Each row of numbers belongs to one of the objects below and depends on some of the facts about them. Some rows are named. Which object is each other row?

Some rows with their names:
65 202 15 31 -14 -129 6 -16 147 -13 -71 -16 -17 -129 13 -28 14 -18 -21 49 -13 107 -20 7 -22 88 83 -7 23 -129 18 1 -29 40 101 236 -23 103 107 69 67 -11 53: betra
-143 38 12 89 117 45 54 30 2 36 8 29 -3 -82 -67 -39 21 -31 113 28 26 17 10 -15 9 37 -14 103 68 -69 -22 -5 54 73 4 99 60 -35 53 68 22 -22 39: gunil
159 120 44 30 -64 -79 27 -24 87 40 -183 0 -66 -203 129 -45 65 -58 -21 -2 -3 154 -2 -10 -45 7 78 52 41 -182 71 -3 -11 40 117 211 19 187 212 220 88 -12 69: piti
157 -241 109 4 31 107 68 76 82 -62 -173 6 -43 442 -1 12 -137 19 -161 -163 58 -215 57 116 42 -3 17 -209 -90 299 18 244 28 -262 -108 -245 -148 -235 -349 -323 -141 126 -241: poga
-144 40 100 43 73 77 -26 78 -14 18 20 71 33 -216 -26 3 45 9 89 135 -28 71 -33 83 41 144 67 12 -25 80 15 43 -4 89 14 66 41 -55 63 51 66 143 58: doplura
-107 128 -58 10 3 -115 16 -29 78 -7 37 -35 51 -54 -89 -5 41 8 21 39 -31 60 -1 -96 22 68 3 6 12 -62 -41 -49 -57 75 69 173 -18 60 34 -32 38 -54 24: kelom
230 -197 -20 -145 -108 137 -75 59 -131 -109 25 -91 -51 144 88 3 -55 -39 -146 -90 21 -148 -8 12 -94 -123 -1 -98 -127 164 89 37 1 -159 -24 -333 -42 -36 -179 -112 -153 13 -133: brapozen
-179 -52 -206 -151 -158 63 26 56 -300 -199 288 -105 -153 25 51 159 126 -21 -184 -98 9 -451 304 -179 139 -371 -289 -234 -179 163 -10 -139 386 -163 55 -482 -27 -102 -222 -77 -137 124 -330: midaskik
371 -223 139 -273 -312 -12 -154 27 -47 -88 -375 -105 -134 213 -9 0 -55 -125 -229 -118 21 -62 57 -98 -175 -71 186 -131 -97 145 165 131 -115 -248 64 -271 -56 9 -80 -49 -110 -99 -275: viplages
-117 37 67 70 88 41 15 35 9 47 -3 61 6 -99 -65 -23 36 0 80 79 7 63 -19 34 27 96 13 37 41 6 -10 -10 18 83 9 79 49 -28 78 69 61 81 47: mizul
-13 167 19 107 -67 -182 -12 -46 -159 78 -73 97 -19 -89 197 -69 -125 -75 56 5 161 198 29 82 9 46 67 290 -55 58 -18 1 17 50 -69 -78 95 45 186 53 28 -108 124: listu
-32 -52 45 75 21 -58 69 -88 -59 91 -25 41 115 -67 -146 -8 -55 35 -5 47 -11 -77 5 74 121 108 -78 -13 17 -153 -16 -139 43 34 -106 150 87 -126 175 57 74 118 126: vogrin
251 -149 -54 -202 -174 34 -78 16 -50 -131 -18 -133 -52 180 78 27 -16 -32 -203 -126 -22 -102 9 -85 -81 -137 28 -181 -145 153 83 19 -98 -168 40 -249 -103 57 -189 -182 -136 -17 -189: lidri
-233 -95 -94 -231 -125 -73 -114 -218 -22 -86 90 -13 55 -19 -240 107 105 -175 146 110 -65 151 -128 -196 86 -36 19 -41 122 -142 -42 -134 -266 79 -111 -28 -37 -40 -50 -251 -31 -227 7: gobu
-158 47 31 68 105 52 41 14 16 49 -6 28 11 -77 -127 -29 22 -15 96 67 23 12 11 -21 3 32 -16 94 87 -67 -18 -11 40 74 -3 95 38 -55 57 48 34 -16 29: dode
-143 15 1 20 48 34 -4 -22 30 64 -53 60 23 -43 -28 102 6 133 88 157 -38 -113 16 73 -11 -53 20 118 115 -133 -55 35 101 21 -10 67 -51 -93 63 167 87 -134 63: ligezos
-84 72 -41 72 -8 -25 -33 -30 -82 21 40 68 2 15 78 15 -40 105 104 47 -13 -31 -36 82 8 35 40 180 5 -90 -105 66 111 65 13 20 57 -49 72 110 23 -181 92: rino
676 -51 121 -185 -278 18 -101 63 -1 -67 -379 -112 -228 -61 309 -34 -55 -120 -295 -99 46 -5 0 56 -256 -121 200 -78 -121 -21 277 104 -14 -236 156 -160 -36 212 82 188 -72 18 -114: zoskes

Facts:
baflun -θ-> butrapa; baflun -θ-> bribom; bedur -θ-> traskik; bistuk -θ-> dazum
bistuk -θ-> dekla; bistuk -θ-> grefek; bofos -θ-> dazum; boklo -θ-> listu
bradul -θ-> listu; bradul -θ-> mitim; bradul -θ-> doplura; brapozen -θ-> grabe
brebruk -θ-> noval; brebruk -θ-> tokam; brevok -θ-> betra; brevok -θ-> fluflen
brober -θ-> zestor; brober -θ-> pluflebru; broska -θ-> zestor; broska -θ-> butrapa
broti -θ-> dazum; broti -θ-> vumogen; broti -θ-> zestor; butrapa -θ-> klenek
dekla -θ-> dazum; deplis -θ-> dazum; deplis -θ-> listu; deplis -θ-> kinevo
dibim -θ-> pliskodar; didram -θ-> vogrin; didram -θ-> trikle; didram -θ-> pluflebru
dode -θ-> tefustol; doplura -θ-> pliskodar; drastefli -θ-> tosku; drastefli -θ-> klidro
drastefli -θ-> midaskik; dripum -θ-> skude; drote -θ-> zestor; fiflolo -θ-> brevok
flagir -θ-> viplages; flarum -θ-> tasistum; flobrar -θ-> kagro; flozem -θ-> sedrok
fluflon -θ-> betra; fluflon -θ-> sedrok; fodru -θ-> vumogen; fomir -θ-> kebri
fubrun -θ-> listu; grabe -θ-> listu; greban -θ-> rino; greban -θ-> viplages
grerok -θ-> pliskodar; grerok -θ-> flozem; grobu -θ-> dazum; grobu -θ-> kekles
grogros -θ-> listu; grogros -θ-> tokam; gudruk -θ-> tefustol; gunil -θ-> kagro
gustin -θ-> traklu; kagro -θ-> listu; kagro -θ-> tropla; kekles -θ-> klenek
kinevo -θ-> klenek; klidro -θ-> dekla; lagrok -θ-> dazum; ligezos -θ-> dazum
listu -θ-> grisol; mebi -θ-> kinevo; mebi -θ-> poga; medok -θ-> klidro
midaskik -θ-> ligezos; mizul -θ-> peplo; noval -θ-> klenek; nugro -θ-> vugam
nugro -θ-> futrak; nugro -θ-> grobu; peplo -θ-> sedrok; peplo -θ-> pliskodar
pliskodar -θ-> dazum; ploka -θ-> butrapa; ploskel -θ-> grefek; pluflebru -θ-> grisol
poga -θ-> ligezos; pokam -θ-> zomubu; pokam -θ-> fubrun; pubi -θ-> noval
rino -θ-> dazum; rino -θ-> listu; sedrok -θ-> listu; skaplil -θ-> grisol
skenir -θ-> peplo; skenir -θ-> zestor; skilus -θ-> tropla; skilus -θ-> kekles
skude -θ-> dazum; skude -θ-> didram; stepli -θ-> dazum; stepli -θ-> zutu
stogi -θ-> listu; stogi -θ-> zestor; stumedrok -θ-> vogrin; tarum -θ-> listu
tarum -θ-> dradar; tarum -θ-> grisol; tasistum -θ-> zestor; tasistum -θ-> traklu
taski -θ-> gura; tefustol -θ-> vaveflir; tefustol -θ-> kagro; tosku -θ-> rino
tosku -θ-> zestor; trabrol -θ-> fluflen; trabrol -θ-> gustin; trakis -θ-> bedur
trakis -θ-> fluflen; trakis -θ-> skude; traskik -θ-> vogrin; traskik -θ-> flozem
traskik -θ-> fubrun; traskik -θ-> kekles; trikle -θ-> grisol; vaveflir -θ-> dekla
vaveflir -θ-> doplura; vaveflir -θ-> buvokur; vedatras -θ-> buvokur; veroter -θ-> dazum
veroter -θ-> vumogen; vogrin -θ-> klenek; vumogen -θ-> dazum; zabro -θ-> klidro
zaske -θ-> klenek; zaske -θ-> grogros; zavin -θ-> klenek; zavin -θ-> kinevo
zegras -θ-> vumogen; zegras -θ-> listu; zomubu -θ-> zestor; zutu -θ-> dazum
boklo -λ-> brober; boklo -λ-> flobrar; brapozen -λ-> dromoklas; brevok -λ-> dradar
bribom -λ-> fubrun; deplis -λ-> mitim; deplis -λ-> zutu; dibim -λ-> stipu
dibim -λ-> zomubu; fiflolo -λ-> stepli; fiflolo -λ-> grobu; fiflolo -λ-> zabro
fomir -λ-> kelom; fomir -λ-> skude; fomir -λ-> grefek; fumos -λ-> dazum
fumos -λ-> grisol; gredrun -λ-> dekla; gredrun -λ-> dosko; gudruk -λ-> dosko
gudruk -λ-> zavin; gudruk -λ-> gobu; kebri -λ-> nugro; kebri -λ-> betra
kebri -λ-> demel; kebri -λ-> skenir; kebri -λ-> bofos; kinevo -λ-> piti
kinevo -λ-> kekles; kinevo -λ-> plufum; lidri -λ-> stogal; lidri -λ-> lagrok
midaskik -λ-> stipu; midaskik -λ-> didram; mimen -λ-> dekla; mimen -λ-> drote
mimen -λ-> plufum; noval -λ-> drote; pidru -λ-> brebruk; pidru -λ-> demel
pidru -λ-> vedatras; pidru -λ-> fluflen; pidru -λ-> pubi; ploka -λ-> kuflok
ploka -λ-> flarum; ploka -λ-> ploskel; plugra -λ-> flagir; plugra -λ-> klidro
plugra -λ-> kiru; plugra -λ-> bistuk; plugra -λ-> tarum; poga -λ-> grogros
poga -λ-> klidro; saklo -λ-> skenir; saklo -λ-> stumedrok; tasistum -λ-> tozis
taski -λ-> nomun; tokam -λ-> drastefli; tokam -λ-> bofos; tokam -λ-> grefek
tokam -λ-> dudanuk; trabrol -λ-> ploskel; trikle -λ-> peplo; trikle -λ-> bradul
trikle -λ-> tarum; tropla -λ-> nugro; tropla -λ-> floner; tropla -λ-> zegras
veroter -λ-> dode; veroter -λ-> grerok; veroter -λ-> klapu; veroter -λ-> zegras
veroter -λ-> kagro; vipar -λ-> gobu; vipar -λ-> flise; viplages -λ-> vugam
viplages -λ-> stepli; vumogen -λ-> bofos; vumogen -λ-> kekles; zaske -λ-> trakis
zoskes -λ-> bedur; zoskes -λ-> listu; zoskes -λ-> medok; zoskes -λ-> piti
zoskes -λ-> betra; zoskes -λ-> trakis; zubres -λ-> greban; zubres -λ-> demel
zubres -λ-> drote; zubres -λ-> klidro

Name these rows:
No name comes twice in this set of rows, the named rows included.
-100 184 -78 16 14 -113 17 -29 97 -22 90 -40 32 -82 -59 4 32 26 19 51 -38 83 -20 -38 17 74 -6 -20 27 -99 -40 -59 -50 75 68 197 -30 96 30 -43 39 -26 57 -> dudanuk
-127 49 79 43 59 52 -23 56 -1 20 8 52 50 -163 -56 -3 28 22 75 116 -22 50 -24 51 46 126 47 24 -7 44 1 19 0 68 8 48 55 -53 52 35 73 104 56 -> grerok
171 -183 61 -106 -125 -73 11 10 115 -113 -233 -57 -26 486 -51 -2 -111 28 -214 -202 6 -142 65 25 36 47 73 -261 -155 298 -12 236 -97 -272 -33 -172 -185 -170 -337 -391 -152 14 -293 -> plugra
192 28 228 25 -39 17 -40 72 8 120 -451 64 -135 -207 49 -72 -21 -108 -3 74 80 120 34 68 -149 59 173 162 87 -148 155 90 54 -26 93 84 125 28 308 390 106 -8 41 -> trakis
378 -253 74 90 9 23 234 -29 262 -59 -178 48 -123 424 396 -16 -18 -33 -216 -373 0 -44 34 123 190 -84 -22 -402 -170 270 -6 329 6 -292 -78 -57 -179 -23 -385 -390 -144 246 -187 -> zubres
-11 3 -7 28 -83 -164 44 -154 13 41 -48 -13 114 -8 -153 -3 -8 34 -45 -11 -67 -46 0 -39 111 125 -40 -72 -21 -188 -59 -128 -37 20 -25 238 30 -42 156 20 79 18 83 -> klenek
-144 20 21 125 176 126 98 32 31 13 0 5 -17 -91 -99 -59 43 -68 133 40 40 -20 27 -43 3 13 -22 95 114 -108 -7 2 62 75 3 118 60 -39 39 79 13 -36 3 -> tefustol
581 -440 14 -26 -99 213 213 -153 68 -37 -107 51 -264 48 689 39 214 -245 -140 -364 -33 128 -62 -24 144 -404 -82 -363 -99 81 121 136 -43 -230 -88 -174 -58 296 -203 -144 -129 207 -76 -> mimen
-113 -122 -13 -39 -22 -2 -12 -159 -101 31 68 41 109 -52 -191 50 5 -66 102 72 -18 -13 -87 -3 117 51 -56 -14 87 -178 -30 -156 -62 60 -163 45 55 -149 95 -44 31 -28 105 -> zavin
-453 214 -203 -33 -136 -220 80 -52 -127 -83 202 -37 -53 -149 -81 93 214 0 -24 -11 -31 -186 306 -285 254 -153 -231 -123 -82 -19 -168 -179 306 33 147 -9 32 -8 39 41 45 48 -186 -> stipu
272 27 -116 -142 -131 -34 -57 32 43 -185 124 -164 -4 139 102 31 -73 12 -230 -62 -27 -128 -47 24 -90 -68 17 -226 -172 99 78 2 -66 -144 32 -161 -158 84 -254 -266 -161 21 -113 -> saklo
-41 -114 -88 235 436 347 6 254 -61 277 440 -193 258 74 -112 -246 8 417 40 -127 -102 36 -29 -188 -336 26 -110 392 -56 353 -78 -103 -229 219 125 143 142 297 45 236 76 -10 171 -> ploskel
-41 121 -34 -12 -37 -127 -65 33 122 55 -20 47 -20 89 -126 -36 25 -9 60 -74 -13 201 -17 -90 -32 55 -28 -19 148 -58 -42 -19 -21 115 106 108 61 116 50 80 54 18 29 -> zestor
-76 -31 95 -22 -24 -5 -40 -16 -6 78 -200 59 0 -31 -84 63 -26 69 54 141 -24 -60 27 79 -21 31 81 123 84 -114 -27 61 64 -1 -6 62 4 -136 138 213 81 -125 37 -> grobu

The same objects again, as new rows of numbers:
Some rows with their names:
-1 52 -36 -28 12 -89 -65 9 5 87 75 118 80: gustin
90 4 306 -83 -71 176 41 -156 -62 -174 -95 193 -84: nugro
-35 -117 39 9 1 -41 -3 -1 10 30 12 25 58: futrak
-315 -316 14 179 79 155 15 343 -92 118 -77 362 -195: zabro
-21 87 -160 17 85 3 -34 52 63 54 -76 90 -27: pokam
-69 -163 -75 6 107 -95 -28 172 51 195 -132 112 -136: zomubu
0 622 -257 -200 -74 29 -294 -236 102 -130 199 -455 643: plugra
-277 39 79 -148 14 154 -248 -99 -7 86 -190 -522 80: bistuk
5 38 -57 -17 39 -41 -74 57 30 126 -22 99 -35: mizul
-30 -9 -15 10 35 -9 -73 133 4 95 -33 -13 -17: gunil
224 58 170 -91 -132 49 -17 -117 -151 -105 77 342 177: floner
-39 -53 34 -34 0 -165 53 40 27 -66 -20 80 -47: vogrin
-153 -155 -60 -18 92 -56 55 118 43 61 -149 168 -132: didram
70 659 -127 -16 -129 228 -86 -342 -130 -396 341 -285 386: zubres
273 504 -176 19 42 -286 104 -32 272 -74 231 -226 395: fomir
261 140 -221 61 -179 283 67 -295 284 -246 175 -40 325: zoskes
-8 -133 -25 7 21 -51 1 68 -11 43 5 0 45: dromoklas
224 -190 3 -36 0 30 24 -182 -275 33 73 -621 -173: dosko

Name these rows:
No name comes twice in this set of rows, the named rows included.
-79 388 -106 -43 -66 178 -165 -191 14 -167 76 -399 309 -> poga
-110 -26 100 -13 35 211 -11 -213 -217 -53 -109 -424 -401 -> drote
-29 -497 118 90 -36 105 277 -9 79 -90 -103 173 -431 -> listu
198 -153 29 -15 -11 -32 1 -53 -167 83 62 -405 -21 -> flise
-93 -532 237 33 -8 -180 129 170 -56 99 -92 144 -175 -> dazum
1 -130 368 44 42 16 262 -42 85 -69 -158 -124 -412 -> bofos
-41 5 158 26 12 -27 92 -40 -13 -158 -95 127 -205 -> stumedrok
53 -39 183 -17 138 -342 242 74 199 18 -90 -111 -196 -> skude
-75 -57 -226 217 -4 39 53 301 -104 -131 133 620 76 -> viplages
-23 -258 391 -3 20 -52 181 -179 98 -73 -111 -346 -419 -> kekles
27 421 -348 -163 3 -71 -147 -133 127 -122 48 -196 417 -> trikle
-279 -80 224 -52 10 168 -128 -99 -170 -3 -76 -558 -142 -> klidro
79 -366 232 29 -69 190 24 -193 -230 51 -63 -592 -380 -> dekla

